In the rows, zero is written as 128.
Each name stands for a flat space through zero: a line, a plane or more. A row that begins with a name and a colon came from that space; any other row is followed by the name of the space it lies nearest, among the names in its block.
q393-q227: [103 119  93 119 164 130 125 123 135 222  95 115 126 136  93 157 119 128
 112 120 163 121 123 138  93 131 110 108 134 174]
q393-q227: [134 153 108 135 180  98 133 103 102 146 154 120 119 104 145 140 141 157
 120 107 162 154 152 110 119  89 149 105  96 124]
q393-q227: [120 165 111 137 140  91 183 110  94 114 177 124  94  80 139 152 171 110
 133 104 139 143 198 142 131  94 175 112 136 130]
q144-q433: [130 127 100 127 151 118 152  90 112 176 122 134 117 136 119 161 103 136
 109 127 141 121 143 119 119 133 161 111 152 152]
q901-q523: [172 169 133 126 142 174  88 119 134 111  81 176 130 135 156 114  23 175
 105 145 146 101 152  91 142 111 130 148 157 138]
q393-q227: [116 154 112 136 185  82 136 102  96 149 168 146 100 101 172 141 148 159
 140  88 166 150 156 127 115  91 139  98  96 103]
q335-q849: [105 130 122 123 110 109 150 122 139 147 165 135  80  89 149 123 154  96
 146 139 100 146 189 165 137 151 147 128 117 163]
q901-q523: [143 109 144 145 100 199 138 153 140 153 131  99 157 126  45 112 196 106
 104 132  90 114 128 151  96 120  71 149 156 112]
q335-q849: [ 97  97 143 124 128 134 127 172 161 187 139 109 139 112  89 123 180  87
 119 133 108 130 129 181 101 156  63 145 130 151]
q901-q523: [ 97 132  75 122 134 164 135 104 144 252 109 125  74 106  91 139 144 116
 129 130 133 130 190 160  88 132 119 103 126 202]
q393-q227: [121 138 103 124 200  83 124 107 106 173 116 134 136 138 145 165  92 163
 111 103 189 130 112 106 112 109 139 101 122 134]
q144-q433: [115  97 143 133 102  93 178 125 109  98 156 129 138 147 121 154 159  95
 134 118 103 115 101 146 136 156 147 128 167  92]
q97-q594: [128 131 129 130 134 124 140 139 116 116 112 125 150 142 110 149 122 123
 118 114 148 109 107 124 122 117 124 128 159 116]
q335-q849: [126 108 126 126 105 151 121 140 135 123  98 103 152 157  91 127 137 120
 131 132 126 118  82 120 121 132 114 127 131 124]
q901-q523: [151  86 146 126 138 141  88 135 162 154 148  80 164 128 107  87 156 142
 101 170  90 170  97 111 129 152 101 146  59 142]
q335-q849: [153 116 160 140 142  96 147 102 107 100 177 169 134 133 172 131 113 148
 114 128 100 126 130 122 148 149 146 140 148  75]
q144-q433: [112 114 128 140 108 156 151 133 118 151 129 137 125 140  92 137 174 112
 138 103 117 103 119 157  99 125  94 121 163  94]
q335-q849: [132 120 121 121 181 117 137 138 144 209 122 108 156 114  88 158 108 115
  65 146 142 126 150 138 109 142 115 144 157 190]
q901-q523: [ 88 122 134 122 140 119 120 175 149 166 125 123 129 111 115 130 161  98
 136 112 143 125 128 173 103 132  70 133 127 143]
q144-q433: [151 135 130 117 146  75 127  99 125  92 147 132 125 121 184 130  69 144
 115 158 125 154 142  93 173 148 197 133 105 154]
q901-q523: [ 93 141  84 122  88 173 148 114 142 197 105 137  61 107 100 133 144  94
 155 129 117 115 195 170 106 135 132 110 148 189]
q97-q594: [142 104 139 129 155 116 145 125 136 173 150 118 153 123 104 143 127 119
  79 149 108 130 138 136 123 155 123 147 151 148]
q144-q433: [120  96 106 106 146  94 138 118 152 188 113  90 142 136 103 157  93 103
  90 170 126 141 123 124 136 179 164 131 129 215]
q393-q227: [154 130 134 132 114 144 134 131 128  99 131  97 150 124 101 120 139 122
 109 146 113 136 129 110 139 119 144 141 128 133]
q97-q594: [139 120 175 147 124 143 117 147 132 110 181 155 130 107 149  89 179 137
 135 118  88 135 139 154 123 126  72 150 115  62]
q335-q849: [150 122 145 138 116 117 157  99 118 110 178 151 113 115 152 123 133 127
 119 143  82 134 165 132 149 149 160 140 143 110]
q901-q523: [152 138 136 123 132 172  82 143 132 105  41 161 168 185 124 132  27 166
 114 127 166  76  67  90 127 119 100 140 175 111]
q335-q849: [104 124 132 109  69 112 118 145 151  67 115 124 103 131 162 108 114  95
 175 150 109 137 119 136 166 160 157 132 103 154]
q97-q594: [160 152 138 141 121 176 104 132 134 110 147 112 125  95 119  83 163 149
 124 137 109 151 163 116 126  90 110 140  88 117]
q901-q523: [125 159 148 133 121 104 152 143 117  77 168 150 107  88 164 125 144 108
 141 116 121 131 180 151 146 115 140 141 142 112]
q97-q594: [143 151  94 123 135 188 105 132 153 186  95  76 126 100  68 112 135 130
 100 155 138 146 171 115 107  98 121 129 100 205]
q335-q849: [106 180 130 116 141 112  85 162 143  94 119 151  94  87 193 101 104 137
 167 114 168 143 165 137 141  96 113 128  83 145]
q393-q227: [130 131 138 136 184 102 125 126 112 154 148 150 142 125 147 141 126 155
 110 103 153 127 123 129 111 114 102 125 132  95]
q144-q433: [133 135 169 125 103 106 140 171 142  56 155 124 144 102 143 116 134  88
 123 146 101 130 147 148 161 143 130 166 145 129]
q144-q433: [128  95  71 132 114 150 153  48 119 217 148  90  86 133  89 131 178 139
 130 147  93 163 148 114 109 144 179  86  82 164]
q97-q594: [150  62 141 125 127 115 127 106 152 165 166  81 158 140 103 112 154 124
  91 181  66 167  99 116 139 187 141 142  87 150]
q393-q227: [115 126 110 112  85 115 135 120 128  80  88 121 118 159 138 141  86 110
 156 140 135 118  98 110 157 147 181 116 136 152]
q97-q594: [173 114 202 146 132 105 127 161 122  30 193 119 192 119 144  99 163 133
 100 136  88 144  98 116 156 127 107 173 122  48]
q144-q433: [134 179 107 139 140 185 121 137 122 157 113 127 108  91  97 120 151 139
 125 106 155 121 187 135  96  65  99 123 133 140]
q393-q227: [115 162  81 124 162 112 101  83 118 165 141 126  66  95 178 111 135 173
 163 116 161 177 171 107 123  91 161  83  35 154]
q144-q433: [149 158 129 131 145  87 148 101  98  73 153 145 119 115 176 140  97 145
 125 123 140 137 154 101 158 111 188 124 132 114]
q144-q433: [128 105 130 146  95 175 142  96 118 161 146 166  98 144 119 116 165 139
 148 115  84 109 134 149 106 141 104 118 147  77]
q335-q849: [127 123 118 117 117 112 141 118 136 128 124 119 121 127 130 138 104 110
 121 152 118 132 141 125 147 152 166 131 135 170]
q901-q523: [155 108 133 144 131 187 130 131 122 160 108 106 175 156  51 133 154 139
  90 124 121 104  93 117  94 112  85 136 163  99]
q393-q227: [118 113 151 132 164 133 108 145 141 187 133 172 134 130 139 126 119 142
 115 114 129 110 126 159 101 145  58 141 147 106]
q335-q849: [159 140 145 118 132 149 115 156 164 129 119 105 153  98 105 114  91 109
  77 179 109 134 171 125 146 141 128 173 142 196]
q97-q594: [154 115 150 138 145 113 152 127 111 108 148 121 171 140 110 146 130 129
  90 129 119 120 108 116 132 131 134 143 162  98]
q97-q594: [125 183 180 125 160  87 126 220 126  35 121 151 173  95 156 144  93 100
 112  99 183  97 139 150 145  90  88 172 188 109]
q901-q523: [151 112 131 133 110 132 134 106 118  96 135 112 144 149 120 123 132 138
 124 140 107 135 100 100 142 134 156 126 120 107]
q97-q594: [108 140 127  98 129  82 106 174 157  85  92  93 146 122 144 134  80  95
 131 152 162 141 110 121 160 141 151 141 108 197]
[123 121 117 136 137 124 162 107  97 145 117 150 134 159 111 168 120 131
 122  99 145  94 107 129 110 125 134 112 185  96]  q97-q594
[152 135 145 138 117 147 136 135 129 105 156 114 137 105 114 110 159 122
 113 139 101 139 155 129 134 116 126 146 126 118]  q393-q227
[125 128 139 111 108 154  73 155 178 133 101 133 116 117 150  85  89 126
 139 167 111 138 140 134 144 155 103 151  92 177]  q901-q523
[140 129  97 118 161  96 123 105 107 115  88  89 163 165 117 161  83 154
 111 127 181 135  69  68 136 110 179 103 112 145]  q393-q227
[135 146 136 117 128 109 118 134 140  96 127 137 121 112 164 120  85 125
 127 148 128 136 151 121 157 137 153 142 122 157]  q335-q849
[140 141 142 127 116 134 159 138 142 131 149 137 119  90 119 133 117  91
  97 156  95 120 201 156 143 148 142 161 176 172]  q144-q433
[129 125 143 148 159 117 149 135 106 142 176 121 144 109 110 134 198 131
 115  96 129 135 132 145 101 101  94 126 129  78]  q393-q227
[108 101 108 112  94 132 125 132 138 123  69 105 144 179  99 146 100 109
 142 138 139 109  62 116 132 154 143 116 141 153]  q393-q227
[127 148 126 120 132 118 114 127 131 110 111 154 113 127 165 127  79 138
 138 130 144 122 139 121 144 129 142 129 130 140]  q901-q523
[112 113 128 133 133 160 110 136 128 169  95 157 134 162 112 132 126 145
 139 100 144  95  88 141  93 127  69 119 151  91]  q144-q433
[190 138 140 131 178 141 108 126 131 128 118  99 189 127 102 128  80 162
  53 160 139 136 124  76 135 110 136 155 133 148]  q393-q227
[130 145 113 139 122 155 133 101 110 140 130 154  96 125 136 124 136 149
 146 109 129 120 153 128 115 106 130 110 131 105]  q97-q594
[108 130 121 110 155 100  91 156 134 115  70 122 158 163 141 145  73 140
 136 115 190 116  59 106 129 123 115 119 119 138]  q335-q849
[143 120 154 128 104 146 126 149 152 114 144 121 138 110 118 105 137 106
 113 158  87 133 149 142 142 149 115 160 133 142]  q335-q849
[140 168 103 137 170 131 122  92  92 137 112 162 111 133 155 145  90 181
 131  93 179 116 140  97 115  79 143 100 133 101]  q144-q433
[115 149 141 131 121 125 141 155 126 107 136 147 118 106 136 130 139 107
 138 111 133 114 156 156 127 117 111 138 155 119]  q901-q523
[133 152  93 120 152 127 119  85 123 168 107 154  91 125 158 139  66 158
 126 134 151 129 166 108 131 124 167 109 123 169]  q901-q523
[ 71 100  85 106  94 148 114 131 163 207  80 111  88 144 101 130 135  96
 166 138 129 127 116 159 107 165 114 103 106 197]  q901-q523
[122 114 132 117 107 119 130 136 132 101  93 135 144 163 129 144  83 115
 132 136 132 104  88 121 144 154 142 133 160 133]  q393-q227
[126 126 131 130  79 158 161 144 139 118 135 106 122 110  83 126 166  79
 124 145  90 120 162 156 131 138 132 145 160 152]  q393-q227
[125 101 145 120 128 116 114 131 143 135 119 150 140 153 147 128  91 131
 124 142 116 117  97 131 137 169 117 139 139 125]  q144-q433
[142 147  99 130 152 147 114  88 119 168 119 138 103 123 138 125 104 167
 124 128 143 137 155 104 119 108 146 108 107 144]  q144-q433
[123 149 126 135 142 128 144 136 106 121 119 145 133 129 121 151 127 129
 127  96 158 103 131 134 113  99 117 123 167 104]  q144-q433
[113 117 124 113 106 103 108 125 145 104 128 119 109 130 165 109 117 123
 159 148 118 153 114 121 154 153 154 121  78 150]  q97-q594

Each name stands for a flat space through zero: a line, a plane or more. A row that begins with a name and a colon came from that space; any other row is followed by the name of the space it lies nearest, among the names in its block.
q587q985: [118  99  99 124 166 124 153 176 143 156 120 122 124 131 135 150 136 183
  81 112 126 117 101 148 138 121 155 116 136 165]
q139q344: [134 150 168 110 143 114 119 101 141 133 128 105 158 110 121 116 114 133
 108 124 105 140 153 120 117 160 154 116 138 132]
q522q897: [138 135 123 136 102 118  70  85  99 114 110 158 150 116 125 144 174 136
 159 136 200  97 149  99 164  91 104 108 116  81]
q522q897: [155 103 126 106 143 153 137 143 168 154 144 124  85 169 161 108  68  95
 123 138 177 128  94 180 128  91 128 120 155 132]
q139q344: [133  88 144 134  95 124 150 133 118 140 139 147 106 158 150 117 131 106
 167 147 151 121 117 154 151 133 126 125 128 108]
q522q897: [110  93 148 102 149 108 142 179 137 134 125 108  97 148 172 103  94 153
 123 168 129 120 105 140 162 161 137 137 148 142]
q139q344: [170 143 139 127 121 141 135  94 139 135 125 107 125 129 135 111 106  88
 133 103 134 152 120 154 112 127 124 121 113 128]
q522q897: [179 134 114 147 116 121 131 100  98 119  77  75 112 114 170 118 155 123
 136  75 156 148  75 158 157 134 108 125  58 147]
q139q344: [139  93  63 151 145 141 170 177 123 145 105 108  87 143 156 150 151 156
 100  81 141 129  52 177 141  98 127 132  93 179]
q522q897: [125 159 145 125 153 102 118 106 121 126 103  90 174  84 114 138 157 175
  86  95  88 140 142 106 123 167 160 117 110 155]
q587q985: [154 147 139 113 138 128 125 119 140 127 118 115 135 115 128 108  95 115
 130 135 123 143 146 118 127 149 111 125 128 119]
q741q824: [182 157 125 126 149 144 158  95 166 174 130 137 188  96  71 142 115 119
  91  79  96 158 177 133  81 137 147  87 131 128]
q136q752: [214 177 122 128 104 162 125  70 145 129 121 147 147 108  95 103  77  41
 172 119 145 164 180 115 100 122  60 115 111  72]
q139q344: [127 124 100 135 137 128 131 147 120 124 113 122 119 124 134 138 141 148
 119 118 133 124 109 128 138 119 118 133 114 142]
q522q897: [108 135 139 131 116 114 103 111 113 121 132 155 159 114 105 143 159 145
 138 143 131 110 165  93 135 129 132 120 137 103]
q920q101: [100  97 139 122 140 126 140 148 142 149 151 130 118 153 138 138 132 148
 104 130 129 114 106 157 126 116 173 122 154 151]
q587q985: [145  97 156 105 145 107 131 130 146 168 123 129 145 133 146 125 122 159
 112 137 164 113 135 146 161 140 159  89 149 120]
q741q824: [254 159 172  87 166 110 116  49 169 186  74  73 192  81 141  99  89 133
  90  77 181 160 159 153 151 163 141  48 108 114]
q139q344: [168 135 113 123 140 159 163 136 161 144 135 114 106 139 128 110  72  83
 121 110 114 160 114 161  96 124 113 132 127 142]
q741q824: [ 86 138 150 128 108 115  54  89 100  92 134 135 131 133 140 138 170 138
 143 149 176  92 126 104 147  89 139 134 137 110]
q136q752: [157 176  82 125 145 158  83 105 145 117 117 154 151 101  88 145 113 115
 121 121 163 124 164  90 107  74  81 119 133 102]
q587q985: [103 106 107 155 123 132 148 136 116 138 138 129 122 141 126 160 179 149
 105  89 119 120  89 159 116 101 166 128 115 163]
q920q101: [147 151 109 150 115 184 159  95 162 148 176 154 134 144  75 145 112  58
 117  81  97 156 136 164  41  78 144 126 140 137]
q920q101: [164 179  80 154 127 154 139 111 120 107 104 113 137  93  96 136 131 101
 125  78  91 164 130 113  90 125  84 144  81 140]
q741q824: [130 117 124 136 125 121 160 154 113 117 112  94  98 132 157 110 121 125
 136 122  99 147  93 144 138 163 117 151  99 152]
q139q344: [182 176  79 132 160 166 132 116 152 123 104  87 118 107 120 125  93 100
  94  70 119 166 101 144  87 101  97 135  96 162]
q136q752: [168 134  99 144 138 157 165 116 150 159 129 118 132 127 110 144 128 110
  97  65 117 153 107 171  89 104 143 112 110 157]
q587q985: [135 115 136 155  77 127 144 101 102 130 138 160 138 134 114 134 165  99
 174 123 130 128 144 131 130 131 121 122 110  97]
q136q752: [159 146 115 103 156 154 146 155 172 138 135 134 119 127 112 104  45  96
 124 151 111 150 155 120 103 137  91 133 154 118]
q136q752: [ 88 102 121 124 148 153 126 146 158 144 171 131  95 174 138 147 122 129
  88 119 146 109  79 178  99  62 182 131 168 167]
q920q101: [145 124  77 134 117 137 110 147 119 126 114 194 138 118 101 146 134 132
 165 161 178 102 171  83 156  97  62 117 132  72]
q920q101: [142  99 118 117 151 122 159 166 144 157 118 122 119 134 144 126 111 153
 109 128 133 128 113 149 147 142 135 115 133 142]
q136q752: [ 83 120  87 128 161 153 131 177 149 125 151 130  97 150 123 151 119 147
  85 124 114 116  91 141  99  81 147 150 155 172]
q741q824: [135 146 119  94 175 132  64 116 160 135 119 125 142 120 131 138 108 159
  85 135 195 101 134 116 139  74 135 102 162 125]
q136q752: [130 159  58 111 195 162 108 167 174 135 124 142 136 110  90 156  91 158
  66 120 134 121 140 102  96  73 108 125 159 148]
q920q101: [113 123 154 109 155  80 114 151 103 105  82  57 115 109 188 104 134 187
 110 137 119 128  90 119 182 189 137 142 102 162]
q587q985: [133  64  92 160  87 113 175 169  93 155 117 193 129 138 122 154 184 153
 177 142 153 103 138 127 180 135 102 110 108  91]
q139q344: [133 134 104 148 126 123 108 107 102 118 100 107 131 115 140 150 182 154
 114  85 154 121  93 136 142 102 134 123  90 148]
q139q344: [ 80 115  63 131 134 130 117 214 110  94 123 185 103 128 113 143 123 160
 158 198 131  94 150  60 158 116  56 164 146 100]
q522q897: [107 140 128 109 160 130 114 145 152 131 140 134 141 121 109 135 107 149
  97 143 114 121 149 108 112 124 141 127 162 135]
q522q897: [107  65 160 130  87 119 176 167 119 139 159 155  85 178 159 102 111  99
 184 180 123 121 117 156 153 160 129 143 145 107]
q587q985: [127 155 135 162  86 142 120  71  99  99 136 112 123 128 123 132 167  81
 149  86 112 146 106 143  95 111 132 147  89 136]
q741q824: [ 89 129 150  99 161 128 106 140 162 138 159 139 140 137 114 133 103 149
  92 156 122 110 149 118 110 115 168 123 186 135]
q741q824: [119 109  91 146 117 143 168 173 121 125 135 149 100 142 122 133 125 117
 146 134 104 133 116 132 122 128 102 150 120 132]
q587q985: [ 98 152 146 118 140 131  75 102 128  97 135  90 111 136 151 123 127 126
 106 123 144 120  94 134 116  96 151 146 136 153]
q587q985: [131 150 143 151  99 139 125  76 112 114 138 110 131 128 123 130 156  91
 135  88 112 146 112 148  96 117 145 136 102 140]
q920q101: [116 146 134 136 102 137  97  96 118 109 145 156 138 129 107 133 140 101
 154 140 140 119 153 106 114 104 117 133 136  99]
q136q752: [ 79 121 105 154 104 149 162 174 109  88 154 126  69 157 135 120 119  91
 155 142  68 142  89 134  99 132 107 192 118 154]
q920q101: [158 128 149 128 121 124 158 114 133 143 124 114 137 122 129 112 115 110
 134 114 105 152 135 144 122 164 133 119 115 128]
q741q824: [206 136 145  93 177 128 167 123 185 188 109  99 163 105 122 107  64 133
  81 101 118 163 154 154 119 169 144  81 138 138]
q522q897: [ 84 105 102 111 145 128 121 205 132 106 135 150  85 149 145 119  91 146
 141 197 134 103 123 100 153 124  91 161 161 121]
q741q824: [104 162  66 167 129 149 121 132  98  86 113 107 112 110 113 158 173 134
 110  77  95 138  86 117  96  95 110 166  82 171]
q920q101: [108  87 132 135 111  93 136 152  99 139 117 161 145 125 131 143 175 176
 150 155 143  98 147 107 180 153 131 113 127 103]
q136q752: [142 117 149 110 144 111 142 138 141 148 120 118 140 122 137 116 110 146
 118 137 124 132 140 130 144 162 139 112 137 127]
[111 142  73 134 172 130 103 146 131 131 107 129 152 101 105 176 169 197
  68  94 139 107 119 108 126  85 141 116 126 159]  q136q752
[104  96 147 164  89 124 135  84 102 145 152 133 133 155 134 162 213 132
 123  77 145 112  87 182 120  91 199 111 112 149]  q587q985
[137 129  51 142 158 131 142 181 117 124  86 125 122 102 123 153 146 177
 104 106 126 126 108 109 146 120  89 135  96 151]  q920q101
[ 81 131 147 102 170 115 107 158 140 108 130  78 102 136 163 115 104 162
  86 144 109 123  90 131 129 139 160 153 149 175]  q741q824
[172 149 150 162  63 104 154  74  78 119 102 148 181  84  93 120 175  99
 196 114  90 156 193  88 139 201  88 117  70  74]  q920q101
[158 145 111 127 139 142 120 108 143 142 122 133 146 116 110 138 124 123
 113 105 146 132 139 130 115 104 123 109 127 123]  q136q752
[ 99 155 105 128 142 156 118 137 152 123 162 170 148 123  70 151 114 119
 112 139  98 123 171  94  76  97 125 137 167 121]  q522q897
[123 118 105 151  99 138 140 134 110 121 135 161 121 136 114 140 149 111
 159 132 129 123 133 122 127 114 105 137 117 110]  q741q824
[ 96 166 200 115 116  85  66  80  86  65 104  54 127 107 175  90 143 134
 142 144 112 134 114  99 153 181 140 159 103 138]  q920q101
[161 118 137 110 141  98 138 149 120 132  84 100 127 108 161 101 108 154
 137 145 137 136 130 117 180 184 100 120 107 120]  q920q101
[ 82 118 128 115 152 135 137 171 151 130 159 139 117 145 118 132 103 142
 103 154  96 120 130 124 106 126 151 144 170 147]  q741q824
[134  96 127 136  89 135 144 133 127 148 154 201 134 150 105 134 130 101
 179 166 156 109 170 121 139 115 107 112 151  70]  q741q824
[148 143 124 142 136 130 121  87 123 135 111  88 139 116 136 144 164 138
  92  62 137 139  91 161 115 106 162 113  95 165]  q139q344
[153 171 159  99 139 121  83  99 130  91 102  74 114 112 163  81  76 101
 140 148 141 147 126 110 140 152  94 145 117 121]  q920q101
[127 148 113 138 138 132 142 133 125 119 119 109 133 110 116 133 133 133
 111 103  88 146 123 122 107 142 126 140 110 152]  q522q897
[ 91 113 177 125  93 130 124 105 138 141 189 192 153 154  91 133 131  98
 158 171 120 109 185 117 104 122 161 118 184  84]  q587q985
[ 94 164 125 137 123 133  56  77 114 101 139 144 158 115  99 161 178 140
 115 115 156 101 143  97 109  69 146 125 137 120]  q741q824
[141 157 144 116 136 139 133 115 150 127 140 124 142 117 105 112  88  99
 125 132  93 151 160 116  95 148 122 131 141 122]  q587q985
[159 118  90 134 134 142 160 157 135 141 114 133 113 128 129 127 110 122
 131 119 130 139 118 139 132 127  96 128 113 130]  q741q824
[179 104 102 139 109 137 175 146 129 153 115 153 119 132 127 120 113 104
 162 127 141 141 136 142 145 140  86 115 108 102]  q741q824
[165 132 148  80 161 153 121 129 196 162 154 142 126 147 124 100  31  91
 114 162 161 133 159 143 109 109 125 105 190 105]  q136q752
[125 118 115 164  97 155 162 112 118 129 151 121  98 156 130 139 153  85
 134  80 110 145  78 182  90  98 149 144 103 158]  q136q752
[135  89 115 128 128 134 161 155 146 168 144 168 131 146 116 142 126 136
 128 136 143 116 139 147 134 117 138 105 150 116]  q920q101
[191 137  96 132 144 138 151 131 131 134  85  80 105 116 158 112 107 117
 118  84 140 159  84 159 138 134  96 127  79 153]  q139q344
[197 117 144 134  93 137 103  50 125 154 118 130 130 145 155 124 147  86
 155  94 229 122 108 180 152  76 130  84 105  96]  q522q897
[120 107 148 117 130 106 139 150 125 135 124 129 130 129 141 117 122 149
 135 154 121 122 138 121 154 164 133 125 137 121]  q139q344
